Each row is followed by its class number.
[-483  -96 -125 -304 -244  162 -100 -116   -3 -147  186 -311  -77 -321
 -207  284 -343    0  202  -79  117 -387 -483 -283  139  -28  -32    7
 -114   84  163  182] | 1
[ 165  -67  253  222   95  -74   94  237   -5 -410  -86   -3 -102   36
 -167  235 -209  183   41  -62  -35  -56 -145   -7  248  125  -50   59
 -212   10  -92    8] | 7
[  28  101 -323  -24  262  334   52  318 -438   -6 -301   89  205 -188
  148 -132 -138   52   89  334   38  -88  -73  -45  -85  119 -135  195
 -144   35  106   49] | 11
[-339  209   16   14  122 -264   -6  242  -94  449 -386 -128 -320   29
 -329  771 -105  272  243  -15   32 -311 -260  390  134 -166  120   74
    5  184  198 -229] | 2
[-104  -77 -219  -81  261  326 -140  148 -524  194 -232   72   33 -153
  107 -136 -198   62  240   68  122  -16 -136  -57 -302   63 -201 -199
 -151   46  192  -35] | 9
[ 140  160  -52  189  263  191  164  318   55  180 -206  199  -23   36
  171  -90  198  150    8   81    0   83  180  172 -113   10  -96   35
    0  -30   77  -30] | 10
[ -59 -287  -41 -104 -226   22 -227 -185   79  127  295 -247 -181 -263
  -66  152  151 -126  265 -365  -11  -72 -410  222   66  180  -68 -301
 -131  174   76  137] | 4
[  -6  184  -46    8   79 -198   20  241 -237 -142 -589    4  140 -150
 -233  243 -330  191  246  297  -43  -93  118  -38 -172 -335  -55 -118
  133  -30  126  -15] | 2
[   9  132  343  -43  -69  283  151  121  162  246  438   43  -87   67
   75 -139  134  139 -145 -228   29  -51 -104 -175  -13  217    8  113
   71  131 -104  178] | 5
[  60 -186   86 -325 -349  162  274 -148   43 -351  480 -108   63 -196
  -41  -46 -160   13  -49 -302  -26  -52  -46 -246  140  131  -45  297
  145 -270  153  141] | 3
[-223   83 -117   21 -170   92  -90  -95  122  323    6   53 -268  -44
  -69  251 -273  -66  -87  104  253  151  -18  -49   37  -77   -4  126
  -56  -21   13 -147] | 1
[ 210   25 -149  -47 -309 -167  -56  -75  204  124  253   44  -92  -71
 -115  330   79  172  247 -167  -48  -85 -274  339  138  326    0  218
 -204  -38   82  -74] | 2
[-126  -44 -253  174   61   -2 -129 -119 -120 -117 -325  -76 -282  -41
   31   80 -177   -6    4 -108   13   84  -27  116   64  -91  -90   -4
 -161   13   55 -120] | 9
[-193  190  455  147   35    9    4  294   73 -165  149 -141   67  -83
   64  604 -248  -26 -172   71  203 -174   17 -195  156   27  -47  212
  -67 -141    8 -126] | 10
[ 125  157 -124  141  112 -224 -163  113  270 -308 -215 -174 -142   51
   72  173   92  163  249  -25 -193  -31  200  378  -83   20 -224  -27
 -144 -207   11 -414] | 0
[-141 -227 -322 -159 -380 -120  102  -73 -370 -145  -50  -45  188 -270
 -298  232  -87  114  217 -200  -53 -173 -257  -29  260   90   30  262
  119   32  168  179] | 11
[ 281  269 -163 -117 -162   21 -248 -245  531  -33  446   59 -184 -144
  150  -52    7   -1  256   62   50 -207  -59  -55 -313 -108  -24  -14
   -9   64  211   86] | 5
[-208   14 -196  135 -119 -163   48  -54  376  218  -31   97 -120    1
  -79  152  207  -19  -66  124   32  128  143  211   70  -75   48  -99
    3  123  -66 -119] | 2
[ 187 -135  -50  235  210  152  -82  141 -154 -353  -75 -275  -23  -96
  258 -165  -68   76  -21 -110 -139   39 -191  -51  110  216  -37    2
 -409 -103  -59  -62] | 7
[ -50  220    9 -111    8  -72  149    1 -140   20  187 -114  -51   40
   30   71  -70  222 -126 -100  -92 -256  -10 -233  112   41   -5  382
  153  142  -92  -29] | 4
[ -16    9  126  155  -36   24  159  397 -205  361 -269  -66  237 -162
   80  145   66   63 -140   90  109  125  -80   26   77  177  278   55
   -7    9  -48 -185] | 10
[-151   67 -342  210  112 -245 -162   64 -276 -137 -116 -378  138 -322
  135  331   29   53  -86  130 -162  -62   71  -10   -1 -136  -99  130
  -19  116  -34 -179] | 8
[ -45 -137  196 -142   84  188 -109  -22 -598  434  -51 -236  410 -370
  668 -338   82 -315 -353   10  147  426  216 -228 -251   18  282 -440
  267 -176 -112 -177] | 6
[  19   63  389  110  205  104 -164  122 -103  199  -21 -171 -129 -152
 -254  209 -388  -97  178   94  -84 -224 -114 -130 -204 -227  -84 -189
  -31  111  374  180] | 11
[-192   78  183   -4  -41   49  -10   -4 -214  -76  -84 -107   78  -53
 -138    3 -216   15  -77   75  -79   20   22 -115   34  -74  -41   59
  108  121 -167  147] | 4
[  54   -5 -481  -60  -75   71  -96   -1   29   69  -65  -17  -76 -173
   92   71   34   69  142   68 -100  115  -14   41  -39 -151  -18   35
   45  -81  116   73] | 7
[-149  111  193   80  344  372 -151  115 -365  312  116   35  -95   20
  230 -241  -90   -8   74   26  156  -58   -8  -48 -278   96 -223  -62
 -182   71  135  -92] | 5
[-327  266  732  -68 -289   95   20  125  382  327  420   77  -64 -145
  -33  273  -77  -71 -135  -57  337 -123  -12 -254   65   47  126 -159
  115   55   47  -59] | 1
[-219  107  102  252  -22    0   61  161   -9  185 -311   87  -65  -60
  159   80 -114  -40 -283  267   37  291  217  -78   64 -136   71 -120
  -44  183 -200 -106] | 10
[ 248 -177   29  -17  270  178  151  163 -397 -212 -238  111  228  -25
  212 -425 -188   25   56  147  -12  179  258 -286 -361 -178  -83 -195
   37  -91   78   79] | 7
[ -41   60 -429  -29   39  222  -56  123 -117  -39 -171  -56   79 -325
  -11 -262  -85   20  268  274   36 -158 -170  -79  -39  121 -132  -39
 -209  -78  230  -46] | 8
[ 109  -68 -119  242  297   40 -145 -179 -233 -221 -418   74 -137  177
   34 -260  -63  168  -66 -262 -389  308  379  226 -332 -270  -65 -110
   60  155   84 -238] | 3
[ 121  -42  325   15  -25  279  -74   36   89 -263  267 -132  185 -170
  357  -38  -37  -25 -179 -216  -45  169   94 -199  -85   49   36 -106
   48 -210  -98  193] | 1
[ 258  405 -169  -73 -253 -266   30 -289  592   78  260  251  -84   14
 -273  140   90  169  164  -25 -143 -285  139   63 -224  -74 -245  243
   64  133  236   18] | 10
[-196  105  362  -33 -222  326  252  229 -240  136   93  -73  205 -202
   38    2 -302  -78 -388   82  174   53  -57 -416  102  195  109  370
    4   84  -54    4] | 11
[ 104  353  327  -62  -79  327   44  281  161  242  496  127    3  -19
  302 -425  121  121  103  144   47  -90  121 -192 -288  231 -116  149
  -14   73   24   25] | 3
[-118 -141 -240   23   32  165 -248  -41 -418  164 -337   47  148 -186
  -51   64 -235  -93  -73  103   19  315  -71  -85 -261 -262  -54 -197
  -87   13  115   34] | 3
[  81   86 -129   -7  213  300   -8  181 -177  -61   23  106   -4 -233
  307 -208 -190   21  185  262  230  -77   32 -203 -102   33 -113  -83
  -35  -86   81   64] | 4
[ -60 -346 -386 -250 -161   89   64  -49 -197 -740 -182 -226  144 -150
  -41  108 -132   64  194 -242 -149 -185 -327  130  289  162  111  277
 -108  -42   58   75] | 1
[-154  206 -278 -134 -107  -79 -140 -148  -92  191  -37   58  120 -259
  102   77  -71  -69   64  231  187  -27  110 -204 -307 -383 -115  -62
  118   27  157   34] | 4
[  44 -210 -256 -110  -83  268  237   35 -440  -51  -45 -206  433 -124
    2 -147   32 -154 -241  -72  -43   10 -125  -82  105  235  114  565
  134   -6  -38  245] | 11
[-138  -32 -393  -45    5  -84  -21  -43   -6  293 -299   91  120  -82
  -37   21  195   10   91  166  -25   77    1  195 -184 -242   88 -199
   31  126   93   57] | 2
[-128  -86   72   14  179   73  -49  245 -599  428 -159 -318  195  113
   46  -22 -120  -30 -173   78  -66  -28 -193 -282   20  151  215  163
   -3   45 -119  -75] | 6
[-104  471  449 -274 -243   74 -200 -207  610  473  899  -15 -380   82
  122 -101  102  184  192 -177  116 -296  -43 -115 -256  186  -36  -67
   71   54   50 -182] | 5
[  46   98  469   69  -82   12 -110  249 -397  330  243 -205  230 -328
  660   56   48 -156 -196  -67  108  108   86 -191  -21  254   83 -130
 -109 -119    8 -237] | 2
[-245   64 -176   82  -27  -47   84  182  136  131  -96   18 -310 -151
  130  290  -10   65   74  217   91    0   -8  240  203   72   37   42
 -180  249  -40 -276] | 7
[-138  -50  551 -162  -39   48  118  210  -28  567  574  -90   74  128
  200   17  117 -175  -72   71  275 -107  -23 -196   22  209  157    7
  129  -79  -89  -21] | 0
[ 165  119  136  -23  116  195 -412  -95  -71    0  -90 -216  -81 -189
 -106   64 -405   81  252 -100 -110  -13 -142   17 -460 -185  -57 -212
  -87 -132  326  -71] | 3
[-250 -288 -298 -209  -80  260 -121 -188  -29 -225 -152    7   50 -310
   -1  135 -409 -185    0   57  135  190    8 -112   91   23   29 -361
  -33 -308  146 -188] | 2
[  10  172  -54 -187  -18  123  -43  -51  318   24  209  222   82 -134
  193 -181   64    6   71  198  276   13  121 -169 -398  -98 -132 -277
   37  -57   25   23] | 9
[-236  103 -123   56  153   26  108  272 -172  276  -92  -40 -177   -4
  113   78  -42  138   29  158   68 -179 -108  -50  254  199  -25   55
 -170   62  -50 -156] | 2
[ 144  -35  -98  122  -59  106  123   99  311  107  151   34 -210 -143
  157    8  -65   -9  -59  102   11  120   80  -29   -6  159  -75  -13
 -159   97  -25 -154] | 0
[ 216  365  459   74  210  339  219  409  249   53 -281  312   59   66
  153 -406 -100    3 -162  348  142  189  355 -134 -317   30  -42 -197
  -29  -47  -29 -184] | 8
[  -7  326  569  112  133  130   63  379   96  464   96   50 -212  122
 -194  207 -136   17    3   72  221 -269 -141  -99   73  116   55  117
  -15   15  185  -92] | 8
[ -71   46  163 -223 -240   51  -24  152  -64   83   67 -370 -188 -240
  210  177 -169  -72  201  -68  105 -254 -334  118  206  398  217  101
 -119  105   -4 -229] | 5
[-125 -275 -372 -432 -167   54  176 -278  -58 -243  303 -274   40 -186
  -75   12 -141  103   90 -124   23 -227 -345 -181    0  -31  110  218
   16  -19  138   69] | 8
[ 189  625  324  -81  -75 -104  -69   32  518   -8  418   75 -144   16
   99   27   11   69   53  241   61 -164  203   55 -273  110 -339  257
 -190  -83   99 -419] | 6
[-204   80  162  -28 -150  -38  -37  -17  -32  138   83  121  -22   64
  216  -72   96   35  -39   43   -9  140  116   50  -99  -38   -4  -53
  -88  167  -67 -164] | 10
[ 100  -97   23 -137  -30   -5  -16  -14 -393 -111   88 -135  -32 -135
  -99  182 -343  206  160 -214   10  -82 -152 -144 -179 -147  -23  194
   42 -112  310 -105] | 3
[ -48  126   19  117  156  132 -203 -205  -79 -190 -206  -95   33 -294
   60   57 -369  -19 -100  -46   -4   43  130 -123 -181 -208  -10 -181
   -5  -76  192 -171] | 4
[-119  101  154  443  255   49 -292  293 -182 -203 -183 -361 -381  -36
 -114  350 -127   -7  130 -164 -154 -311 -391  299  329  231 -214  219
 -493  184  156 -134] | 9
[  -3  102 -351  -91  106  122 -125   45 -413 -355 -405 -231  324 -202
   97  -29 -249  124  -57   85 -233   64  160 -205 -180 -189  -32   93
  228 -132  -29   -7] | 2
[-344  202  343   -6   28 -140  132  327  -66  386 -154  -68 -150   68
 -360  396 -299  219   89  252  135 -228 -167  -74   75 -239  246  114
   69   59  170 -243] | 0
[ 143  -33   65  197  281  120 -261   45 -319 -141  -94 -225 -101  -17
 -186  214 -356   26   51 -148  -81 -163 -373   14   66  155 -132  144
 -373  -14  164 -114] | 4
[  15   49   10  226  -47   39  -87  109  101 -194  -87 -210  -53 -221
  132  241  -14   -7  -78 -211  -30  -67 -127   24  302  261   -1    7
 -161  -14 -108  -30] | 4
[ 112  337  241  -31  131  217   44  386   68 -214  -39   44   38 -278
  670 -254 -127  -31  -84  285  187    8  364 -390 -147  149 -105 -282
  -47  -38 -116 -310] | 7
[-125 -301   47   82 -153 -184   -8   34  -46  -58 -201 -155  -65  115
 -190  463  124 -123  121 -272   46  -19 -232  487  278  125  128  136
  -73   77  -19  -43] | 10
[-107  -39 -134 -241 -114  345  -97 -143  326    2  370  -34   95  -18
  202 -114  215  102   -2 -281  -43  -78 -240 -253 -152   75   32 -141
   16   -6  -86  400] | 6
[ 376  598  151  102 -224  -80  -40   59  709  280  471  204 -404   34
   44  204   87  213  315  -56    7 -219  258  275 -233  104 -209  425
   13  -61  370 -357] | 0
[-482  288  155  -33  -99   35 -162  233  -24  -47 -125 -180 -173  -36
 -331  662 -398  263  264   19 -101 -383 -270  -21  249  -73   -6  237
  -31   36  111   46] | 4
[-385 -240 -219   89  -20  239 -167   10 -319  321 -165   64   57   45
  -55  -56   93  -88   18  -30   -1  182 -154   76  -22  -94   28  -88
  -51  181   15  156] | 0
[-210  -38 -197  -86 -231  -13  -82  -84  144  214  133  -33 -156 -283
   70  165  -62   -8   79   93  -11   61  -85   12   93  -19   11 -193
  -70   41   54  -88] | 0
[ -33 -493 -219 -403 -199   48  234 -180  -71 -286  165 -323  -91 -172
 -225  112 -179   55  199 -348   32 -228 -495  -24  387  272  183   36
   28 -196   75  105] | 8
[-157   -6  -58  -10  -47   79  -67  -71   95  233   -8  -50 -100 -118
  -54  293 -124 -105    0   34   42  -49 -128    9   -7 -111   49  -48
  -25  109   94  171] | 8
[  13  370  223  122   27 -272 -253  258   -9  143  -80 -147 -190   27
  -61  326  -76  242  274   24  -74 -252  -65   -1  -96 -117  -49  -28
  -17   40   93 -180] | 5
